Below are the code and all the weights of a small trained network. Each question names an input and a class and asks about switching units off, where a switched-off unit gives its printed mean instead of its output.

import numpy as np


def w(rows, s, z=0):
    codes = np.array(rows[::2]) - 128.0
    scale = np.full(codes.shape[1], s)
    scale[-1] = z or s
    return codes * scale


def f(y):
    return y / 2 * (1 + np.tanh(0.7978845608 * (y + 0.044715 * y**3)))


def log_softmax(a):
    a = a - a.max(-1, keepdims=True)
    return a - np.log(np.exp(a).sum(-1, keepdims=True))


def net(x, mask):
    res = np.array(x, float).reshape(1, 7) / 4 @ E
    y = f(res @ A[0][:, :-1].T + A[0][:, -1])
    res = res + np.where(mask, y, B[0][:, -1]) @ B[0][:, :-1]
    return log_softmax(res[-1] @ U[:, :-1].T + U[:, -1])


A, B = {}, {}
E = w([
[165,100,255,123],'x0',
[118,131,103,87],'x1',
[41,113,162,94],'x2',
[159,53,107,48],'x3',
[102,103,69,124],'x4',
[91,108,163,171],'x5',
[107,45,128,147],'x6',
],0.0086)
A[0] = w([
[141,104,134,140,86],'n1',
[110,15,113,215,203],'n2',
[171,123,136,68,98],'n3',
[152,59,115,141,115],'n4',
[68,58,35,97,153],'n5',
[149,22,54,153,144],'n6',
[63,193,132,208,124],'n7',
[24,113,113,254,132],'n8',
[150,230,158,116,178],'n9',
[192,65,236,31,136],'n10',
[212,219,72,137,100],'n11',
[39,87,163,111,254],'n12',
[210,192,193,74,110],'n13',
[193,7,85,216,105],'n14',
[206,86,83,176,109],'n15',
[70,164,168,224,159],'n16',
[77,149,122,157,184],'n17',
[108,145,140,176,150],'n18',
[140,206,66,237,146],'n19',
],0.0089,0.005)
B[0] = w([
[131,118,160,120,118],'n1',
[66,161,129,145,225],'n2',
[160,110,143,138,147],'n3',
[95,80,158,115,147],'n4',
[56,168,93,58,231],'n5',
[33,69,153,43,204],'n6',
[145,156,152,60,212],'n7',
[54,143,235,149,236],'n8',
[181,190,83,149,209],'n9',
[150,161,195,251,255],'n10',
[239,98,65,89,208],'n11',
[111,230,54,151,248],'n12',
[241,101,144,194,200],'n13',
[85,25,118,140,186],'n14',
[140,32,98,104,165],'n15',
[85,220,179,113,224],'n16',
[99,195,119,120,185],'n17',
[116,164,150,102,162],'n18',
[145,60,109,23,243],'n19',
],0.015,0.0064)
U = w([
[126,168,121,143,218],'0',
[106,129,61,110,217],'1',
[88,107,104,108,133],'2',
[46,22,90,186,4],'3',
[252,99,85,49,145],'4',
[188,90,218,147,173],'5',
[125,150,201,76,12],'6',
],0.011,0.0023)

Each question gives the input, the list of numbers given to net, and the class t.
The units are the neurons (one row each of A and B). Each row of codes is followed by its name. A weight is (code - 128) times the scale printed after its matrix; where a second scale follows, it is the last column's (A, B and U).
mask holds one flag per neuron, in row order. A switched-off neuron (its flag False) gives its mean, the last column of its row in B, instead of its output. The means were averaged over made-up inputs and are rounded, as every weight is.
A unit's drop is (log p(t) with every unit on - log p(t) with that unit switched off) / (log p(t) with every unit on - log p(t) with every unit switched off).
The circuit of an input: a set's keep is (log p(t) with only the set's units on - log p(t) with every unit switched off) / (log p(t) with every unit on - log p(t) with every unit switched off). Starting from the 12 units with the biggest drops (on a tie, the unit counted first), units are removed one at a time, each time the one whose removal leaves the highest keep (on an exact tie, the one counted first), for as long as the keep stays at least 0.8.
units of the circuit, in order: the units of the circuit, biggest drop first
unit that matters most: the unit with the biggest drop
top k neurons: the k neurons with the biggest drops, biggest first
drop of u: that unit's drop, to one decimal
input [3,-7,-8,-8,7,-2,7], class 3: units of the circuit, in order	[n14]
input [0,5,3,5,1,6,0], class 1: units of the circuit, in order	[n12; n8]
input [2,3,5,5,4,-3,-5], class 0: top 2 neurons	[n19; n10]
input [7,1,8,3,6,-5,2], class 0: units of the circuit, in order	[n12; n10]
input [7,3,6,1,-7,-2,6], class 5: top 2 neurons	[n10; n5]
input [-6,-6,-5,-3,7,7,-6], class 6: units of the circuit, in order	[n8; n7]
input [-4,-5,1,4,5,-1,-6], class 4: units of the circuit, in order	[n8; n2]
input [-8,5,3,-5,7,5,-2], class 6: units of the circuit, in order	[n8; n7]
input [4,-4,5,-5,-7,-6,-1], class 5: top 4 neurons	[n13; n5; n2; n10]
input [0,5,7,2,8,8,-8], class 1: units of the circuit, in order	[n10; n12]
input [-5,5,-3,-5,-5,1,4], class 6: units of the circuit, in order	[n8; n12; n7]
input [-5,-1,0,0,-8,8,5], class 6: units of the circuit, in order	[n8; n16]
input [8,8,8,-1,7,-4,0], class 0: units of the circuit, in order	[n12; n10]
input [-7,5,7,-7,7,5,-3], class 6: units of the circuit, in order	[n8]
input [-2,0,-3,-5,-4,7,-4], class 6: top 2 neurons	[n16; n8]
input [6,1,7,4,0,6,-8], class 5: top 3 neurons	[n10; n5; n13]
input [5,0,7,-2,8,5,2], class 0: top 3 neurons	[n12; n19; n6]
input [1,5,4,2,8,3,-8], class 1: top 3 neurons	[n10; n8; n16]
input [-7,-3,8,-6,5,3,-1], class 6: drop of n8	0.2
input [7,-8,-6,8,5,1,-8], class 5: drop of n10	0.3
input [-2,-8,2,-4,2,1,0], class 6: drop of n8	0.1
input [7,-2,7,-2,-3,-1,8], class 0: unit that matters most	n12
input [-7,-7,-7,-3,1,-5,4], class 4: top 2 neurons	[n11; n19]
